Below are the code and all the weights of a small trained network. Each question names an input and a class and asks about switching units off, where a switched-off unit gives its printed mean instead of its output.

import numpy as np


def w(rows, s, z=0):
    codes = np.array(rows[::2]) - 128.0
    scale = np.full(codes.shape[1], s)
    scale[-1] = z or s
    return codes * scale


def f(y):
    return y / 2 * (1 + np.tanh(0.7978845608 * (y + 0.044715 * y**3)))


def log_softmax(a):
    a = a - a.max(-1, keepdims=True)
    return a - np.log(np.exp(a).sum(-1, keepdims=True))


def net(x, mask):
    res = np.array(x, float).reshape(1, 8) / 4 @ E
    y = f(res @ A[0][:, :-1].T + A[0][:, -1])
    res = res + np.where(mask, y, B[0][:, -1]) @ B[0][:, :-1]
    return log_softmax(res[-1] @ U[:, :-1].T + U[:, -1])


A, B = {}, {}
E = w([
[1,105,143,21,247,162,34],'x0',
[63,205,143,163,49,158,63],'x1',
[153,154,1,94,47,191,151],'x2',
[106,68,150,99,86,111,2],'x3',
[199,15,84,210,202,125,140],'x4',
[26,64,159,236,162,86,159],'x5',
[87,142,73,165,103,22,111],'x6',
[73,89,65,206,92,157,79],'x7',
],0.0083)
A[0] = w([
[105,170,160,167,92,51,136,120],'n0',
[173,139,192,142,158,160,145,79],'n1',
[166,170,136,152,45,116,72,127],'n2',
[146,197,103,145,127,137,164,95],'n3',
[73,107,147,124,118,172,119,19],'n4',
[103,184,176,181,78,83,138,165],'n5',
[49,122,90,165,87,203,83,111],'n6',
[128,143,166,103,151,139,134,56],'n7',
[125,77,84,184,132,134,146,56],'n8',
[105,197,120,192,141,71,151,96],'n9',
[124,118,80,76,104,132,137,154],'n10',
[64,96,95,87,167,129,87,117],'n11',
[142,119,151,138,96,106,99,30],'n12',
[181,54,142,151,179,154,174,144],'n13',
[155,138,140,150,143,210,117,71],'n14',
[214,200,88,107,70,178,140,155],'n15',
[127,73,123,173,141,96,186,125],'n16',
[142,118,66,114,70,151,151,136],'n17',
[100,139,142,163,21,139,57,151],'n18',
[44,137,91,97,136,177,71,156],'n19',
[126,148,191,140,83,126,21,76],'n20',
[147,179,82,81,60,126,176,105],'n21',
[67,178,127,28,187,80,69,187],'n22',
[188,100,160,75,146,128,132,125],'n23',
[131,116,94,203,190,40,182,240],'n24',
[127,188,120,96,74,154,145,122],'n25',
[106,83,157,110,73,109,52,66],'n26',
[158,10,74,152,159,138,150,38],'n27',
[121,103,164,10,171,113,109,105],'n28',
[114,126,146,40,166,81,125,89],'n29',
[144,115,117,206,147,85,88,134],'n30',
[59,129,137,122,111,151,89,55],'n31',
[93,132,150,163,108,103,155,69],'n32',
[138,91,205,39,184,146,158,138],'n33',
[81,198,140,200,129,67,195,43],'n34',
[108,153,150,154,126,70,190,2],'n35',
[166,217,48,98,62,138,185,95],'n36',
[205,173,180,144,141,197,153,162],'n37',
[164,107,205,151,65,83,104,106],'n38',
[136,159,67,142,179,83,97,72],'n39',
[74,99,121,166,90,193,55,139],'n40',
[162,170,76,92,50,152,162,86],'n41',
[198,166,188,143,169,136,176,150],'n42',
],0.011,0.0044)
B[0] = w([
[106,120,200,110,44,163,135,191],'n0',
[104,113,142,55,190,182,188,169],'n1',
[213,89,128,78,82,83,138,209],'n2',
[119,139,71,119,97,148,146,169],'n3',
[119,175,114,125,163,119,112,156],'n4',
[116,134,226,76,20,147,148,207],'n5',
[26,172,102,60,169,49,141,221],'n6',
[147,112,136,150,165,144,132,145],'n7',
[116,120,116,159,99,89,168,176],'n8',
[52,124,124,123,48,176,103,184],'n9',
[134,187,125,177,161,116,85,170],'n10',
[86,144,132,185,174,83,72,209],'n11',
[146,95,135,113,135,112,157,136],'n12',
[120,70,80,134,201,135,224,216],'n13',
[89,144,116,114,166,137,164,152],'n14',
[184,186,54,114,127,124,142,252],'n15',
[103,86,141,171,76,140,223,197],'n16',
[175,190,103,162,150,77,133,196],'n17',
[170,123,160,45,137,85,153,230],'n18',
[50,171,128,130,187,65,34,231],'n19',
[176,91,208,74,173,87,98,201],'n20',
[197,189,90,166,71,150,111,212],'n21',
[154,136,202,200,147,148,1,246],'n22',
[117,146,70,159,186,181,161,184],'n23',
[52,79,106,185,35,161,135,254],'n24',
[185,179,106,162,139,93,99,190],'n25',
[188,127,172,99,209,59,138,185],'n26',
[149,29,50,201,216,40,179,212],'n27',
[190,134,189,209,184,210,39,209],'n28',
[173,133,188,200,123,163,115,180],'n29',
[111,54,137,130,89,96,147,188],'n30',
[93,147,144,101,178,97,108,182],'n31',
[80,144,161,118,120,145,158,157],'n32',
[176,123,150,131,201,201,102,218],'n33',
[72,162,176,159,51,167,142,203],'n34',
[54,141,123,120,93,195,176,165],'n35',
[186,198,68,153,40,105,109,244],'n36',
[128,164,101,66,177,182,175,210],'n37',
[194,51,163,70,104,129,207,187],'n38',
[97,78,106,153,77,112,29,152],'n39',
[63,163,143,84,168,28,163,221],'n40',
[206,201,64,142,67,119,114,218],'n41',
[73,138,79,76,148,212,182,212],'n42',
],0.0075,0.012)
U = w([
[244,231,35,147,45,108,133,252],'0',
[181,146,89,93,189,219,206,85],'1',
[99,134,182,169,2,167,197,137],'2',
[194,139,200,236,177,175,65,112],'3',
[151,28,57,249,111,77,211,141],'4',
[78,197,131,123,154,35,72,91],'5',
[235,107,205,47,81,57,138,151],'6',
[124,64,109,187,28,88,45,76],'7',
],0.0083,0.0019)

Each question gives the input, the list of numbers given to net, and the class t.
The units are the neurons (one row each of A and B). Each row of codes is followed by its name. A weight is (code - 128) times the scale printed after its matrix; where a second scale follows, it is the last column's (A, B and U).
mask holds one flag per neuron, in row order. A switched-off neuron (its flag False) gives its mean, the last column of its row in B, instead of its output. The means were averaged over made-up inputs and are rounded, as every weight is.
A unit's drop is (log p(t) with every unit on - log p(t) with that unit switched off) / (log p(t) with every unit on - log p(t) with every unit switched off).
The circuit of an input: a set's keep is (log p(t) with only the set's units on - log p(t) with every unit switched off) / (log p(t) with every unit on - log p(t) with every unit switched off). Starting from the 12 units with the biggest drops (on a tie, the unit counted first), units are removed one at a time, each time the one whose removal leaves the highest keep (on an exact tie, the one counted first), for as long as the keep stays at least 0.8.
circuit, biggest first: the units of the circuit, biggest drop first
most important unit: the unit with the biggest drop
top k neurons: the k neurons with the biggest drops, biggest first
drop when u is switched off: that unit's drop, to one decimal
input [7,-1,-6,-3,0,-1,2,6], class 3: circuit, biggest first : n22
input [8,5,-7,2,7,0,6,0], class 3: top 2 neurons : n22, n28
input [5,-1,7,2,5,-5,6,-8], class 3: circuit, biggest first : n28, n22
input [-4,-8,-8,6,-4,-4,-2,-4], class 1: circuit, biggest first : n42, n23
input [3,-5,-3,-1,1,3,-2,-8], class 3: top 2 neurons : n28, n29
input [-4,-7,-8,8,-2,0,-1,-6], class 3: top 2 neurons : n28, n29
input [1,4,-6,1,-7,4,-2,0], class 6: top 2 neurons : n5, n20
input [-3,6,-6,4,-7,7,6,-1], class 2: top 3 neurons : n34, n9, n0
input [-2,-3,-8,-7,-8,6,-5,-7], class 2: top 3 neurons : n34, n5, n0
input [0,3,-4,5,-3,0,-4,3], class 6: top 2 neurons : n20, n18
input [0,6,8,-8,7,4,8,-7], class 2: top 3 neurons : n24, n34, n9
input [-3,1,-7,-7,-8,0,-4,-1], class 2: top 2 neurons : n5, n34
input [3,3,8,-3,5,3,-4,1], class 4: top 2 neurons : n27, n22
input [4,-7,-1,-6,4,-6,-2,6], class 4: circuit, biggest first : n27
input [4,-7,3,-6,-5,0,-4,-3], class 3: top 3 neurons : n28, n22, n29
input [8,-6,-5,-3,8,5,-3,-2], class 4: top 2 neurons : n27, n13
input [-7,0,-3,-8,-7,7,7,-8], class 2: drop when n0 is switched off : 0.0
input [-5,-8,-1,0,1,-4,4,-2], class 4: drop when n24 is switched off : 0.1
input [1,2,-3,-1,-2,7,4,8], class 2: drop when n24 is switched off : 0.4
input [1,4,0,-2,-8,5,2,-3], class 2: drop when n34 is switched off : 0.2
input [-1,-4,2,7,-7,-1,7,-5], class 6: most important unit : n2
